Here is a tiny trained network, its code and every weight. The questions are about switching its units off for an input and a target symbol, where a switched-off unit gives its printed mean instead of its output.

import numpy as np


def w(rows, s, z=0):
    codes = np.array(rows[::2]) - 128.0
    scale = np.full(codes.shape[1], s)
    scale[-1] = z or s
    return codes * scale


def f(y):
    return np.maximum(y, 0)


def softmax(a):
    e = np.exp(a - a.max(-1, keepdims=True))
    return e / e.sum(-1, keepdims=True)


def log_softmax(a):
    a = a - a.max(-1, keepdims=True)
    return a - np.log(np.exp(a).sum(-1, keepdims=True))


def net(x, mask):
    ids = ['ΔΠΦΨαβγεζηθλμξστ'.index(c) for c in x.split()]
    T = len(ids)
    res = E[ids] + P[:T]
    u = 0
    for l in range(2):
        q, k, v = (res @ M[l].T for M in (Q, K, V))
        z = softmax(np.where(np.tri(T) > 0, q @ k.T / 2**0.5, -1e9)) @ v
        res = res + np.where(mask[u], z, O[l][:, -1]) @ O[l][:, :-1]
        u += 1
        y = f(res @ A[l][:, :-1].T + A[l][:, -1])
        res = res + np.where(mask[u : u + 8], y, B[l][:, -1]) @ B[l][:, :-1]
        u += 8
    return log_softmax(res[-1] @ U[:, :-1].T + U[:, -1])


Q, K, V, O, A, B = {}, {}, {}, {}, {}, {}
E = w([
[203,104,48,191],'Δ',
[43,141,144,95],'Π',
[163,168,107,131],'Φ',
[158,145,171,165],'Ψ',
[67,206,122,127],'α',
[92,155,182,121],'β',
[218,77,104,145],'γ',
[157,167,80,62],'ε',
[147,99,102,7],'ζ',
[45,50,154,135],'η',
[117,122,42,84],'θ',
[111,186,136,162],'λ',
[142,19,32,116],'μ',
[160,163,128,71],'ξ',
[182,84,193,125],'σ',
[146,120,141,222],'τ',
],0.015)
P = w([
[253,175,133,108],'0',
[235,170,127,120],'1',
[179,150,123,135],'2',
[150,142,112,150],'3',
[115,130,112,150],'4',
[95,114,107,151],'5',
[68,109,100,154],'6',
[73,111,101,157],'7',
[55,105,93,147],'8',
[48,101,93,149],'9',
[46,106,91,149],'10',
],0.0056)
Q[0] = w([
[107,237,3,134],'0.h0',
[132,146,179,209],'0.h0',
],0.0051)
K[0] = w([
[1,4,202,186],'0.h0',
[149,119,85,112],'0.h0',
],0.0087)
V[0] = w([
[147,222,66,200],'0.h0',
[200,255,82,93],'0.h0',
],0.0046)
O[0] = w([
[163,236,47,231,173],'0.h0',
[246,253,141,64,252],'0.h0',
],0.0048,0.0015)
A[0] = w([
[123,254,202,117,50],'0.n0',
[179,245,66,156,83],'0.n1',
[120,195,171,90,252],'0.n2',
[72,145,91,142,157],'0.n3',
[150,164,173,200,202],'0.n4',
[152,167,219,167,153],'0.n5',
[78,101,132,191,230],'0.n6',
[224,138,229,178,67],'0.n7',
],0.0096,0.0026)
B[0] = w([
[43,214,188,148,212],'0.n0',
[124,175,42,160,255],'0.n1',
[176,210,203,125,241],'0.n2',
[145,120,175,136,194],'0.n3',
[78,77,87,254,210],'0.n4',
[36,62,158,235,195],'0.n5',
[163,115,42,134,206],'0.n6',
[137,41,155,218,209],'0.n7',
],0.0072,0.0045)
Q[1] = w([
[104,117,64,99],'1.h0',
[153,51,2,58],'1.h0',
],0.0067)
K[1] = w([
[142,2,121,118],'1.h0',
[132,67,52,166],'1.h0',
],0.0073)
V[1] = w([
[140,104,124,78],'1.h0',
[2,110,185,122],'1.h0',
],0.0048)
O[1] = w([
[113,137,6,90,4],'1.h0',
[49,173,124,203,85],'1.h0',
],0.0023,0.0027)
A[1] = w([
[116,133,198,161,117],'1.n0',
[133,180,194,65,209],'1.n1',
[176,170,108,135,150],'1.n2',
[176,149,82,90,2],'1.n3',
[92,147,245,162,47],'1.n4',
[178,39,111,157,101],'1.n5',
[235,121,94,94,72],'1.n6',
[127,173,155,82,165],'1.n7',
],0.011,0.0041)
B[1] = w([
[39,52,111,102,227],'1.n0',
[185,148,254,111,209],'1.n1',
[187,202,106,159,198],'1.n2',
[67,111,26,47,159],'1.n3',
[50,69,64,20,254],'1.n4',
[191,121,236,109,234],'1.n5',
[140,62,20,18,189],'1.n6',
[147,158,194,141,187],'1.n7',
],0.0073,0.0065)
U = w([
[197,123,51,206,83],'Δ',
[117,144,243,97,133],'Π',
[163,203,108,248,141],'Φ',
[49,54,66,195,55],'Ψ',
[75,226,151,167,115],'α',
[17,98,111,57,2],'β',
[245,97,189,169,101],'γ',
[159,201,108,102,149],'ε',
[158,109,165,23,41],'ζ',
[140,110,157,149,218],'η',
[81,120,26,94,181],'θ',
[57,160,55,199,161],'λ',
[130,34,77,77,118],'μ',
[205,180,236,182,152],'ξ',
[135,41,205,135,132],'σ',
[161,120,182,254,181],'τ',
],0.0085,0.0083)

Each question gives the input, a string of symbols that net reads in full, and the target symbol t.
The units are the heads (2 rows each of Q, K, V and O) and the neurons (one row each of A and B). Each row of codes is followed by its name. A weight is (code - 128) times the scale printed after its matrix; where a second scale follows, it is the last column's (O, A, B and U).
mask holds one flag per unit, layer by layer, with each layer's heads first. A switched-off unit (its flag False) gives its mean, the last column of its rows in O or B, instead of its output. The means were averaged over made-up inputs and are rounded, as every weight is.
A unit's drop is (log p(t) with every unit on - log p(t) with that unit switched off) / (log p(t) with every unit on - log p(t) with every unit switched off).
The circuit of an input: a set's keep is (log p(t) with only the set's units on - log p(t) with every unit switched off) / (log p(t) with every unit on - log p(t) with every unit switched off). Starting from the 12 units with the biggest drops (on a tie, the unit counted first), units are removed one at a time, each time the one whose removal leaves the highest keep (on an exact tie, the one counted first), for as long as the keep stays at least 0.8.
units of the circuit, in order: the units of the circuit, biggest drop first
top k neurons: the k neurons with the biggest drops, biggest first
k most important neurons of layer l: the k neurons of layer l with the biggest drops, biggest first
drop when u is switched off: that unit's drop, to one decimal
input σ γ ε Δ ε μ λ, target λ: units of the circuit, in order -> (1.n5, 1.n1, 0.n4)
input λ ξ Ψ Δ, target Δ: 2 most important neurons of layer 0 -> (0.n1, 0.n0)
input ζ θ τ, target τ: 2 most important neurons of layer 1 -> (1.n5, 1.n4)
input Δ Ψ θ λ σ ε ζ Π, target Π: units of the circuit, in order -> (0.n4, 1.n1, 0.n1, 0.n2)
input Δ Π Ψ θ λ μ ε γ, target γ: units of the circuit, in order -> (1.n5, 1.n4, 0.n0)
input ε Δ Φ, target Φ: top neuron -> (0.n1)
input Π ξ γ Π λ, target λ: 2 most important neurons of layer 1 -> (1.n5, 1.n1)
input ξ θ Ψ θ ζ, target ζ: 2 most important neurons of layer 1 -> (1.n6, 1.n1)
input σ β θ γ α ε μ ζ, target ζ: 2 most important neurons of layer 1 -> (1.n1, 1.n6)
input γ Π Φ Δ θ β ε θ ξ, target ξ: 2 most important neurons of layer 1 -> (1.n1, 1.n4)
input σ θ θ Φ θ α, target α: top 2 neurons -> (0.n0, 0.n1)
input α Ψ θ σ, target σ: top 2 neurons -> (1.n5, 0.n7)
input ε Ψ β Φ, target Φ: top 2 neurons -> (0.n1, 1.n4)
input β σ Π, target Π: top 2 neurons -> (1.n1, 0.n4)
input λ β γ θ Ψ, target Ψ: most important neuron of layer 0 -> (0.n5)
input Ψ ξ θ Π θ γ ε, target ε: drop when 1.n0 is switched off -> 0.2
input γ τ Φ η ξ, target ξ: drop when 1.n1 is switched off -> 0.3
input μ Ψ Ψ ξ σ, target σ: drop when 1.n4 is switched off -> 0.1
